Below is a small trained network, with its code and all its weights. Each question gives an input and a class and asks what happens when units are switched off, that is, made to give their printed mean instead of their output.

import numpy as np


def w(rows, s, z=0):
    codes = np.array(rows[::2]) - 128.0
    scale = np.full(codes.shape[1], s)
    scale[-1] = z or s
    return codes * scale


def f(y):
    return np.maximum(y, 0)


def log_softmax(a):
    a = a - a.max(-1, keepdims=True)
    return a - np.log(np.exp(a).sum(-1, keepdims=True))


def net(x, mask):
    res = np.array(x, float).reshape(1, 5) / 4 @ E
    y = f(res @ A[0][:, :-1].T + A[0][:, -1])
    res = res + np.where(mask, y, B[0][:, -1]) @ B[0][:, :-1]
    return log_softmax(res[-1] @ U[:, :-1].T + U[:, -1])


A, B = {}, {}
E = w([
[159,142,50,30,227,190,27],'x0',
[138,129,127,131,119,131,124],'x1',
[1,237,79,169,79,178,75],'x2',
[155,135,65,216,200,229,237],'x3',
[125,127,130,128,131,128,130],'x4',
],0.0085)
A[0] = w([
[59,143,214,215,52,86,245,92],'N0',
[107,138,203,36,71,26,2,108],'N1',
[48,214,98,153,108,155,109,126],'N2',
[161,111,69,184,209,241,250,108],'N3',
[185,142,68,165,178,163,165,112],'N4',
[25,235,105,162,79,175,95,133],'N5',
[212,48,137,95,180,122,144,118],'N6',
[151,169,65,208,218,242,252,121],'N7',
[154,117,84,63,217,187,76,84],'N8',
[27,207,83,167,68,190,94,143],'N9',
[98,121,179,157,77,106,161,65],'N10',
[86,200,75,142,113,124,94,123],'N11',
[222,56,155,118,177,106,183,117],'N12',
[133,104,160,169,99,93,209,89],'N13',
[75,92,185,212,30,72,224,99],'N14',
[27,213,133,161,125,192,114,123],'N15',
[67,212,94,149,115,151,85,123],'N16',
[122,106,189,47,95,40,76,110],'N17',
[202,72,164,104,171,107,158,118],'N18',
[231,14,178,105,159,87,176,122],'N19',
[150,145,73,35,227,203,49,89],'N20',
[128,100,88,189,165,232,210,96],'N21',
[140,102,106,139,103,115,121,2],'N22',
[97,149,170,37,71,16,20,103],'N23',
[234,17,157,88,168,75,178,139],'N24',
[147,141,52,197,186,198,208,109],'N25',
[155,155,61,47,213,198,36,96],'N26',
],0.0094,0.0092)
B[0] = w([
[220,252,45,200,65,46,50,231],'N0',
[32,52,254,177,26,123,195,251],'N1',
[147,81,102,61,180,205,109,192],'N2',
[42,86,224,135,40,95,202,222],'N3',
[84,83,174,144,86,144,170,176],'N4',
[189,55,83,47,218,227,130,218],'N5',
[175,115,77,38,206,197,128,202],'N6',
[34,45,228,178,34,113,182,228],'N7',
[199,200,63,203,73,68,64,193],'N8',
[165,75,98,34,240,196,153,217],'N9',
[137,173,96,175,94,117,70,164],'N10',
[178,112,96,48,167,189,160,174],'N11',
[176,124,75,49,206,194,152,206],'N12',
[183,169,101,184,85,105,53,174],'N13',
[221,243,39,198,94,34,44,229],'N14',
[180,97,88,52,233,215,153,195],'N15',
[166,111,72,62,188,211,170,185],'N16',
[51,73,212,146,74,148,148,212],'N17',
[144,104,94,63,169,189,108,192],'N18',
[185,85,74,15,227,201,150,226],'N19',
[212,233,45,219,47,21,31,212],'N20',
[75,91,210,163,80,114,169,190],'N21',
[73,57,175,152,99,129,172,128],'N22',
[19,40,229,179,25,128,191,241],'N23',
[159,87,87,36,230,227,132,235],'N24',
[51,82,196,144,72,108,162,197],'N25',
[214,233,51,225,50,32,36,212],'N26',
],0.0087,0.015)
U = w([
[164,74,65,24,254,228,165,253],'0',
[18,43,243,188,32,134,203,56],'1',
[210,230,17,217,70,57,56,62],'2',
],0.0099,0.0054)

Each question gives the input, the list of numbers given to net, and the class t.
The units are the neurons (one row each of A and B). Each row of codes is followed by its name. A weight is (code - 128) times the scale printed after its matrix; where a second scale follows, it is the last column's (A, B and U).
mask holds one flag per neuron, in row order. A switched-off neuron (its flag False) gives its mean, the last column of its row in B, instead of its output. The means were averaged over made-up inputs and are rounded, as every weight is.
A unit's drop is (log p(t) with every unit on - log p(t) with that unit switched off) / (log p(t) with every unit on - log p(t) with every unit switched off).
The circuit of an input: a set's keep is (log p(t) with only the set's units on - log p(t) with every unit switched off) / (log p(t) with every unit on - log p(t) with every unit switched off). Starting from the 12 units with the biggest drops (on a tie, the unit counted first), units are removed one at a time, each time the one whose removal leaves the highest keep (on an exact tie, the one counted first), for as long as the keep stays at least 0.8.
circuit, biggest first: the units of the circuit, biggest drop first
k most important neurons: the k neurons with the biggest drops, biggest first
drop when u is switched off: that unit's drop, to one decimal
input [5,6,3,5,-4], class 1: circuit, biggest first : N7
input [1,7,7,8,-3], class 1: 3 most important neurons : N7; N3; N25
input [-5,-1,-2,4,-7], class 2: 3 most important neurons : N0; N14; N1
input [-7,-7,6,-1,2], class 2: 2 most important neurons : N0; N14
input [-8,-8,-8,3,8], class 0: 4 most important neurons : N19; N24; N12; N20
input [-7,6,-6,2,-6], class 2: 3 most important neurons : N14; N0; N13
input [-7,-6,7,2,7], class 0: 3 most important neurons : N9; N5; N15
input [2,7,7,-8,7], class 1: 4 most important neurons : N1; N23; N19; N24
input [8,0,-7,4,1], class 2: 2 most important neurons : N20; N26
input [-6,1,-4,7,5], class 1: 2 most important neurons : N7; N3
input [2,-3,1,0,7], class 2: 2 most important neurons : N24; N19
input [-4,-4,4,-2,-4], class 0: 2 most important neurons : N20; N26
input [0,3,7,-5,8], class 0: drop when N6 is switched off : 0.0
input [-5,-4,5,4,-7], class 0: circuit, biggest first : N9
input [2,7,-1,-2,8], class 1: drop when N0 is switched off : 0.9
input [-8,-2,-6,4,-7], class 2: drop when N14 is switched off : 0.9
